Below are the code and all the weights of a small trained network. Each question names an input and a class and asks about switching units off, where a switched-off unit gives its printed mean instead of its output.

import numpy as np


def w(rows, s, z=0):
    codes = np.array(rows[::2]) - 128.0
    scale = np.full(codes.shape[1], s)
    scale[-1] = z or s
    return codes * scale


def norm(h):
    return h / np.sqrt((h * h).mean(-1, keepdims=True) + 1e-5)


def f(y):
    return y / 2 * (1 + np.tanh(0.7978845608 * (y + 0.044715 * y**3)))


def log_softmax(a):
    a = a - a.max(-1, keepdims=True)
    return a - np.log(np.exp(a).sum(-1, keepdims=True))


def net(x, mask):
    res = np.array(x, float).reshape(1, 6) / 4 @ E
    u = 0
    for l in range(2):
        y = f(norm(res) @ A[l][:, :-1].T + A[l][:, -1])
        res = res + np.where(mask[u : u + 10], y, B[l][:, -1]) @ B[l][:, :-1]
        u += 10
    return log_softmax(norm(res)[-1] @ U[:, :-1].T + U[:, -1])


A, B = {}, {}
E = w([
[189,103,8,187,29,153,94],'x0',
[125,129,124,123,131,132,127],'x1',
[221,4,90,31,138,89,175],'x2',
[131,124,138,131,126,126,126],'x3',
[131,134,197,26,44,181,214],'x4',
[120,134,116,123,131,131,136],'x5',
],0.012)
A[0] = w([
[141,218,139,118,187,96,143,116],'0.n0',
[108,161,190,81,130,161,184,31],'0.n1',
[153,115,124,114,169,83,168,17],'0.n2',
[113,220,187,109,27,193,167,2],'0.n3',
[141,193,89,185,6,182,59,20],'0.n4',
[117,112,151,51,87,140,141,46],'0.n5',
[151,94,29,127,47,124,115,88],'0.n6',
[164,135,111,65,169,62,108,25],'0.n7',
[128,117,162,66,50,212,171,155],'0.n8',
[124,104,130,108,43,221,89,20],'0.n9',
],0.011,0.0058)
B[0] = w([
[94,100,158,156,98,141,124,169],'0.n0',
[141,134,135,87,164,187,45,182],'0.n1',
[124,86,136,139,159,143,169,141],'0.n2',
[87,83,116,135,113,254,127,217],'0.n3',
[132,176,104,161,189,139,198,254],'0.n4',
[170,160,144,167,168,86,120,167],'0.n5',
[143,108,158,114,89,159,75,232],'0.n6',
[109,112,113,146,157,164,163,155],'0.n7',
[159,191,133,119,113,67,165,252],'0.n8',
[91,119,84,139,108,119,207,168],'0.n9',
],0.013,0.0075)
A[1] = w([
[48,54,130,150,230,93,123,41],'1.n0',
[115,107,142,31,222,88,158,76],'1.n1',
[1,214,213,142,170,183,83,74],'1.n2',
[148,129,130,140,89,195,120,89],'1.n3',
[158,151,88,90,208,164,170,193],'1.n4',
[10,111,157,162,100,64,43,3],'1.n5',
[99,10,177,100,152,148,94,76],'1.n6',
[41,166,106,219,147,183,71,90],'1.n7',
[141,25,65,130,209,94,94,62],'1.n8',
[154,117,134,208,99,194,131,135],'1.n9',
],0.01,0.0059)
B[1] = w([
[68,78,137,188,88,130,220,187],'1.n0',
[158,193,167,209,199,181,167,192],'1.n1',
[131,50,89,54,28,78,84,254],'1.n2',
[87,96,158,98,150,125,119,152],'1.n3',
[87,117,198,189,143,100,73,219],'1.n4',
[116,112,180,117,134,12,126,153],'1.n5',
[121,154,49,219,149,132,138,168],'1.n6',
[177,167,141,107,164,48,147,243],'1.n7',
[88,72,142,89,100,254,129,196],'1.n8',
[108,144,108,97,189,103,94,194],'1.n9',
],0.01,0.008)
U = w([
[76,101,148,135,126,5,86,198],'0',
[80,152,186,49,86,177,76,150],'1',
[141,205,53,206,195,93,68,62],'2',
[98,210,75,149,99,215,207,123],'3',
[108,47,155,194,181,176,177,252],'4',
[199,162,231,96,191,100,190,157],'5',
[207,43,45,131,121,170,52,57],'6',
[247,127,83,78,15,91,191,16],'7',
],0.021,0.0027)

Each question gives the input, the list of numbers given to net, and the class t.
The units are the neurons (one row each of A and B). Each row of codes is followed by its name. A weight is (code - 128) times the scale printed after its matrix; where a second scale follows, it is the last column's (A, B and U).
mask holds one flag per neuron, layer by layer. A switched-off neuron (its flag False) gives its mean, the last column of its row in B, instead of its output. The means were averaged over made-up inputs and are rounded, as every weight is.
A unit's drop is (log p(t) with every unit on - log p(t) with that unit switched off) / (log p(t) with every unit on - log p(t) with every unit switched off).
The circuit of an input: a set's keep is (log p(t) with only the set's units on - log p(t) with every unit switched off) / (log p(t) with every unit on - log p(t) with every unit switched off). Starting from the 12 units with the biggest drops (on a tie, the unit counted first), units are removed one at a time, each time the one whose removal leaves the highest keep (on an exact tie, the one counted first), for as long as the keep stays at least 0.8.
circuit, biggest first: the units of the circuit, biggest drop first
top k neurons: the k neurons with the biggest drops, biggest first
k most important neurons of layer l: the k neurons of layer l with the biggest drops, biggest first
drop of u: that unit's drop, to one decimal
input [0,-7,7,-3,2,-7], class 5: top 2 neurons => 1.n2; 1.n1
input [2,-3,-6,-2,0,-4], class 2: circuit, biggest first => 1.n7
input [-5,2,0,6,7,7], class 1: top 2 neurons => 0.n3; 0.n1
input [-8,-6,0,6,4,-3], class 1: 3 most important neurons of layer 0 => 0.n1; 0.n4; 0.n0
input [0,-4,-1,7,2,2], class 1: 2 most important neurons of layer 0 => 0.n3; 0.n1
input [-1,5,-5,7,0,-8], class 0: top 2 neurons => 1.n7; 1.n2
input [0,-7,-2,8,6,7], class 1: top 3 neurons => 0.n3; 0.n1; 0.n4
input [0,-3,-5,8,5,-1], class 1: top 2 neurons => 0.n1; 1.n2
input [-4,4,0,0,-4,6], class 0: 2 most important neurons of layer 0 => 0.n0; 0.n4
input [-7,-2,0,-4,5,0], class 1: 3 most important neurons of layer 0 => 0.n1; 0.n4; 0.n3
input [1,-2,-5,4,0,0], class 2: top 2 neurons => 0.n4; 1.n7
input [0,8,5,8,-5,-2], class 4: 2 most important neurons of layer 1 => 1.n2; 1.n0
input [5,7,-1,-2,6,-7], class 3: 2 most important neurons of layer 0 => 0.n3; 0.n4
input [0,-6,-6,-5,-1,-6], class 0: circuit, biggest first => 1.n2
input [-2,-6,0,7,5,7], class 1: top 2 neurons => 0.n3; 0.n1
input [0,2,8,4,-7,0], class 4: 2 most important neurons of layer 1 => 1.n2; 1.n0
input [0,2,0,-8,1,-3], class 1: 4 most important neurons of layer 1 => 1.n7; 1.n1; 1.n4; 1.n6
input [0,-1,-2,7,-5,7], class 0: drop of 1.n5 => 0.0
input [-5,5,-3,2,2,5], class 1: drop of 0.n1 => 0.1
input [0,-6,5,3,5,7], class 5: most important neuron of layer 1 => 1.n2
input [-2,-6,7,4,0,7], class 4: 2 most important neurons of layer 1 => 1.n7; 1.n8
input [-1,7,6,4,0,-4], class 4: drop of 1.n7 => 0.2
